Below are the code and all the weights of a small trained network. Each question names an input and a class and asks about switching units off, where a switched-off unit gives its printed mean instead of its output.

import numpy as np


def w(rows, s, z=0):
    codes = np.array(rows[::2]) - 128.0
    scale = np.full(codes.shape[1], s)
    scale[-1] = z or s
    return codes * scale


def norm(h):
    return h / np.sqrt((h * h).mean(-1, keepdims=True) + 1e-5)


def f(y):
    return y / 2 * (1 + np.tanh(0.7978845608 * (y + 0.044715 * y**3)))


def log_softmax(a):
    a = a - a.max(-1, keepdims=True)
    return a - np.log(np.exp(a).sum(-1, keepdims=True))


def net(x, mask):
    res = np.array(x, float).reshape(1, 8) / 4 @ E
    u = 0
    for l in range(3):
        y = f(norm(res) @ A[l][:, :-1].T + A[l][:, -1])
        res = res + np.where(mask[u : u + 11], y, B[l][:, -1]) @ B[l][:, :-1]
        u += 11
    return log_softmax(norm(res)[-1] @ U[:, :-1].T + U[:, -1])


A, B = {}, {}
E = w([
[89,157,130,133,245,183,86,58,134],'x0',
[129,125,126,132,129,129,127,132,134],'x1',
[129,126,126,129,129,126,128,130,123],'x2',
[192,95,110,131,170,65,253,76,138],'x3',
[125,126,128,122,128,136,133,128,120],'x4',
[35,41,96,166,146,52,141,131,136],'x5',
[128,128,130,123,129,126,129,129,118],'x6',
[130,127,134,127,129,125,127,133,132],'x7',
],0.0082)
A[0] = w([
[79,114,163,141,73,116,112,141,151,134],'L0N0',
[199,134,134,119,193,112,189,102,135,91],'L0N1',
[9,98,138,112,202,112,145,119,97,5],'L0N2',
[140,137,122,130,151,140,148,109,138,89],'L0N3',
[138,165,148,113,201,183,114,80,115,103],'L0N4',
[127,142,112,122,94,158,75,114,108,193],'L0N5',
[129,120,123,152,120,118,162,96,152,97],'L0N6',
[156,110,133,109,145,77,210,111,132,100],'L0N7',
[172,101,144,140,149,123,180,80,140,182],'L0N8',
[44,73,113,128,61,56,146,140,106,104],'L0N9',
[188,145,153,100,43,147,164,169,94,192],'L0N10',
],0.011,0.0033)
B[0] = w([
[131,90,96,115,71,179,103,96,32,179],'L0N0',
[100,168,8,64,115,135,118,133,39,218],'L0N1',
[154,146,63,189,125,83,49,94,183,194],'L0N2',
[117,151,104,109,141,131,104,142,98,139],'L0N3',
[136,127,166,98,125,199,179,175,123,214],'L0N4',
[66,162,194,131,126,91,132,145,161,193],'L0N5',
[109,127,103,132,155,115,169,144,143,148],'L0N6',
[160,126,194,181,200,96,171,191,211,223],'L0N7',
[150,163,104,125,148,82,158,122,76,208],'L0N8',
[106,109,181,71,127,172,161,194,59,235],'L0N9',
[113,112,52,197,170,101,49,85,167,254],'L0N10',
],0.012,0.0088)
A[1] = w([
[245,89,109,80,127,165,124,35,90,144],'L1N0',
[103,109,134,164,106,122,74,72,160,24],'L1N1',
[163,194,190,41,146,190,168,100,79,135],'L1N2',
[165,85,72,145,114,99,141,129,153,69],'L1N3',
[146,139,207,101,76,185,163,180,189,83],'L1N4',
[129,84,181,144,140,75,193,112,143,81],'L1N5',
[139,149,88,179,154,51,155,90,154,102],'L1N6',
[122,94,148,143,112,125,55,41,150,6],'L1N7',
[101,152,157,139,125,125,213,136,149,93],'L1N8',
[116,104,123,152,110,213,78,122,179,120],'L1N9',
[144,138,167,129,83,96,153,134,183,78],'L1N10',
],0.012,0.0022)
B[1] = w([
[138,95,43,89,192,94,99,164,55,140],'L1N0',
[111,120,28,140,119,117,163,248,156,209],'L1N1',
[91,160,74,174,109,25,227,127,61,236],'L1N2',
[129,165,190,135,180,171,95,98,127,179],'L1N3',
[135,203,228,196,160,148,58,17,145,206],'L1N4',
[225,136,145,126,153,175,152,190,170,161],'L1N5',
[82,91,207,88,109,207,41,10,75,255],'L1N6',
[106,126,44,173,125,125,151,245,177,202],'L1N7',
[124,122,160,164,131,91,165,171,158,168],'L1N8',
[168,205,197,138,35,128,161,142,186,239],'L1N9',
[111,150,72,127,148,75,155,153,118,118],'L1N10',
],0.012,0.0068)
A[2] = w([
[139,122,164,116,138,119,166,88,79,111],'L2N0',
[152,95,118,112,70,122,138,146,245,72],'L2N1',
[112,160,172,135,132,122,65,121,155,78],'L2N2',
[189,161,114,108,115,96,75,183,162,135],'L2N3',
[118,133,121,206,69,33,149,105,164,120],'L2N4',
[116,134,100,137,99,81,152,180,153,95],'L2N5',
[112,150,102,137,105,94,66,89,94,102],'L2N6',
[88,145,114,170,198,85,141,100,137,128],'L2N7',
[98,101,166,43,72,167,128,90,59,2],'L2N8',
[149,103,162,105,99,56,212,152,193,92],'L2N9',
[173,89,109,116,194,98,54,5,155,53],'L2N10',
],0.015,0.0021)
B[2] = w([
[122,88,106,155,134,115,84,164,193,200],'L2N0',
[84,79,62,119,171,153,92,208,129,208],'L2N1',
[148,82,46,149,144,73,172,108,77,205],'L2N2',
[83,75,117,89,150,149,139,103,147,197],'L2N3',
[88,117,153,170,96,209,132,87,152,214],'L2N4',
[125,127,89,159,158,105,88,73,164,219],'L2N5',
[139,120,178,122,172,151,193,188,185,202],'L2N6',
[184,116,140,96,62,149,89,102,142,216],'L2N7',
[103,95,164,56,38,58,113,124,91,190],'L2N8',
[164,90,193,169,185,149,112,159,100,178],'L2N9',
[191,146,168,1,107,131,76,5,197,255],'L2N10',
],0.016,0.008)
U = w([
[34,96,44,182,113,175,89,184,217,220],'0',
[208,144,137,17,154,131,83,32,184,254],'1',
[96,254,207,237,82,146,198,71,131,53],'2',
[156,229,25,92,164,66,223,145,28,69],'3',
[66,79,196,60,7,68,128,192,45,4],'4',
[197,79,227,152,217,112,173,235,117,90],'5',
],0.009,0.0019)

Each question gives the input, the list of numbers given to net, and the class t.
The units are the neurons (one row each of A and B). Each row of codes is followed by its name. A weight is (code - 128) times the scale printed after its matrix; where a second scale follows, it is the last column's (A, B and U).
mask holds one flag per neuron, layer by layer. A switched-off neuron (its flag False) gives its mean, the last column of its row in B, instead of its output. The means were averaged over made-up inputs and are rounded, as every weight is.
A unit's drop is (log p(t) with every unit on - log p(t) with that unit switched off) / (log p(t) with every unit on - log p(t) with every unit switched off).
The circuit of an input: a set's keep is (log p(t) with only the set's units on - log p(t) with every unit switched off) / (log p(t) with every unit on - log p(t) with every unit switched off). Starting from the 12 units with the biggest drops (on a tie, the unit counted first), units are removed one at a time, each time the one whose removal leaves the highest keep (on an exact tie, the one counted first), for as long as the keep stays at least 0.8.
circuit, biggest first: the units of the circuit, biggest drop first
unit that matters most: the unit with the biggest drop
top k neurons: the k neurons with the biggest drops, biggest first
top k neurons in layer l: the k neurons of layer l with the biggest drops, biggest first
drop of u: that unit's drop, to one decimal
input [1,-8,-6,8,-1,-4,5,5], class 3: circuit, biggest first -> L0N1
input [-8,-2,-4,0,6,3,-7,-1], class 4: top 2 neurons -> L0N9, L0N0
input [0,-2,1,-4,4,-3,-6,-8], class 0: top 2 neurons in layer 0 -> L0N9, L0N7
input [2,-1,-3,-6,2,0,4,7], class 2: top 2 neurons -> L0N10, L0N1
input [-6,5,0,7,-3,1,-4,-6], class 5: top 4 neurons -> L0N7, L0N2, L0N9, L1N5
input [-7,-6,-3,0,-3,-3,-2,-7], class 0: top 2 neurons in layer 1 -> L1N1, L1N7
input [0,4,-4,-5,-5,6,0,-4], class 4: top 2 neurons -> L0N9, L0N10
input [-5,-8,7,0,1,-3,5,7], class 0: top 2 neurons -> L0N10, L1N7
input [0,8,6,6,6,2,7,5], class 5: top 4 neurons -> L0N10, L0N7, L2N10, L1N4
input [8,0,4,1,6,-5,-4,3], class 3: top 3 neurons -> L0N7, L1N2, L0N1
input [-6,7,-2,0,-7,-2,3,6], class 0: top 2 neurons -> L0N10, L0N8
input [1,-5,-6,7,1,-6,-2,-7], class 3: top 2 neurons -> L0N1, L0N2
input [-1,5,-7,3,4,6,4,-2], class 5: top 2 neurons -> L0N9, L0N10
input [-3,-7,-6,-2,5,1,-3,-3], class 4: circuit, biggest first -> L0N9
input [-4,8,-7,-7,-6,1,4,-7], class 4: top 2 neurons -> L0N2, L0N9
input [-4,-7,6,-3,-6,2,3,-2], class 4: drop of L0N9 -> 2.1
input [-2,3,-6,-5,-6,-8,3,6], class 0: drop of L0N10 -> 1.1
input [7,8,3,-2,3,-1,3,-5], class 2: top 2 neurons in layer 0 -> L0N4, L0N10
input [-2,-4,1,-6,5,1,-4,-2], class 4: drop of L0N2 -> 1.0
input [5,-8,7,-2,-3,-1,-2,-6], class 2: unit that matters most -> L0N4
